Here is a tiny trained network, its code and every weight. The questions are about switching its units off for an input and a class, where a switched-off unit gives its printed mean instead of its output.

import numpy as np


def w(rows, s, z=0):
    codes = np.array(rows[::2]) - 128.0
    scale = np.full(codes.shape[1], s)
    scale[-1] = z or s
    return codes * scale


def norm(h):
    return h / np.sqrt((h * h).mean(-1, keepdims=True) + 1e-5)


def f(y):
    return y / 2 * (1 + np.tanh(0.7978845608 * (y + 0.044715 * y**3)))


def log_softmax(a):
    a = a - a.max(-1, keepdims=True)
    return a - np.log(np.exp(a).sum(-1, keepdims=True))


def net(x, mask):
    res = np.array(x, float).reshape(1, 6) / 4 @ E
    u = 0
    for l in range(3):
        y = f(norm(res) @ A[l][:, :-1].T + A[l][:, -1])
        res = res + np.where(mask[u : u + 4], y, B[l][:, -1]) @ B[l][:, :-1]
        u += 4
    return log_softmax(norm(res)[-1] @ U[:, :-1].T + U[:, -1])


A, B = {}, {}
E = w([
[230,42,22,46,202,102],'x0',
[242,156,112,149,56,225],'x1',
[65,105,110,190,109,184],'x2',
[121,111,7,172,85,179],'x3',
[150,138,132,111,99,254],'x4',
[116,136,57,184,163,214],'x5',
],0.0051)
A[0] = w([
[188,21,95,105,235,197,74],'0.n0',
[120,65,152,211,33,157,209],'0.n1',
[212,111,205,253,119,113,3],'0.n2',
[139,237,88,140,238,144,140],'0.n3',
],0.0046,0.0019)
B[0] = w([
[110,140,57,176,141,118,254],'0.n0',
[119,91,136,62,47,67,245],'0.n1',
[153,161,88,127,124,145,108],'0.n2',
[163,129,150,247,120,103,164],'0.n3',
],0.013,0.0017)
A[1] = w([
[78,115,75,187,64,175,169],'1.n0',
[108,76,133,153,136,182,170],'1.n1',
[128,117,255,151,140,163,241],'1.n2',
[83,103,128,97,97,170,250],'1.n3',
],0.0096,0.0016)
B[1] = w([
[231,30,140,36,89,156,252],'1.n0',
[124,51,152,254,84,68,149],'1.n1',
[26,125,173,152,155,104,236],'1.n2',
[128,96,248,97,168,7,192],'1.n3',
],0.0094,0.0043)
A[2] = w([
[114,150,61,1,153,102,187],'2.n0',
[63,90,158,139,186,99,232],'2.n1',
[76,95,67,115,235,122,254],'2.n2',
[218,115,97,162,218,123,174],'2.n3',
],0.009,0.0024)
B[2] = w([
[35,59,131,104,136,240,206],'2.n0',
[223,194,148,180,114,127,254],'2.n1',
[174,183,121,67,58,197,236],'2.n2',
[2,244,143,119,245,114,238],'2.n3',
],0.0071,0.0051)
U = w([
[195,73,49,166,147,196,87],'0',
[173,28,247,54,76,148,206],'1',
[130,169,109,191,110,128,3],'2',
[32,234,49,57,252,211,165],'3',
[51,239,253,193,145,49,187],'4',
],0.0081,0.0036)

Each question gives the input, the list of numbers given to net, and the class t.
The units are the neurons (one row each of A and B). Each row of codes is followed by its name. A weight is (code - 128) times the scale printed after its matrix; where a second scale follows, it is the last column's (A, B and U).
mask holds one flag per neuron, layer by layer. A switched-off neuron (its flag False) gives its mean, the last column of its row in B, instead of its output. The means were averaged over made-up inputs and are rounded, as every weight is.
A unit's drop is (log p(t) with every unit on - log p(t) with that unit switched off) / (log p(t) with every unit on - log p(t) with every unit switched off).
The circuit of an input: a set's keep is (log p(t) with only the set's units on - log p(t) with every unit switched off) / (log p(t) with every unit on - log p(t) with every unit switched off). Starting from all 12 units, units are removed one at a time, each time the one whose removal leaves the highest keep (on an exact tie, the one counted first), for as long as the keep stays at least 0.8.
circuit, biggest first: the units of the circuit, biggest drop first
top k neurons: the k neurons with the biggest drops, biggest first
top k neurons in layer l: the k neurons of layer l with the biggest drops, biggest first
drop of u: that unit's drop, to one decimal
input [-5,4,8,-4,6,8], class 1: circuit, biggest first	(1.n0)
input [-3,8,-5,-7,2,4], class 4: top 2 neurons	(1.n0; 1.n2)
input [1,2,-4,-2,-2,0], class 3: top 2 neurons	(1.n3; 1.n1)
input [5,-1,-8,-5,-5,-8], class 3: top 2 neurons	(0.n1; 1.n3)
input [1,-8,-3,6,6,-2], class 1: top 3 neurons in layer 1	(1.n3; 1.n1; 1.n0)
input [4,8,5,8,-3,0], class 1: top 2 neurons	(1.n0; 0.n1)
input [0,-3,2,5,-8,-8], class 1: top 3 neurons	(2.n3; 1.n2; 0.n3)
input [-3,-6,-7,2,7,6], class 1: top 2 neurons in layer 1	(1.n0; 1.n2)
input [4,-2,7,-7,6,-6], class 4: top 3 neurons	(1.n0; 1.n2; 0.n1)
input [-1,-4,3,0,-6,6], class 0: top 2 neurons	(1.n3; 2.n3)
input [2,7,-5,2,-3,-7], class 3: top 3 neurons	(1.n0; 0.n1; 1.n3)
input [6,-8,5,5,-5,-7], class 3: top 2 neurons	(1.n0; 0.n1)
input [4,0,0,-8,0,-2], class 3: top 2 neurons	(1.n3; 1.n1)
input [7,4,4,3,-7,3], class 3: top neuron	(2.n3)
input [1,-3,-1,6,0,8], class 0: top 2 neurons in layer 1	(1.n0; 1.n1)
input [3,7,-6,2,8,-5], class 3: top 2 neurons in layer 1	(1.n0; 1.n1)
input [-8,1,-2,6,-7,1], class 1: drop of 1.n0	0.2
input [5,1,-7,6,-7,3], class 3: drop of 2.n3	0.2
input [8,-4,-3,-1,-4,-8], class 3: drop of 1.n0	0.1
input [1,-6,8,0,-3,7], class 0: top neuron in layer 0	(0.n3)
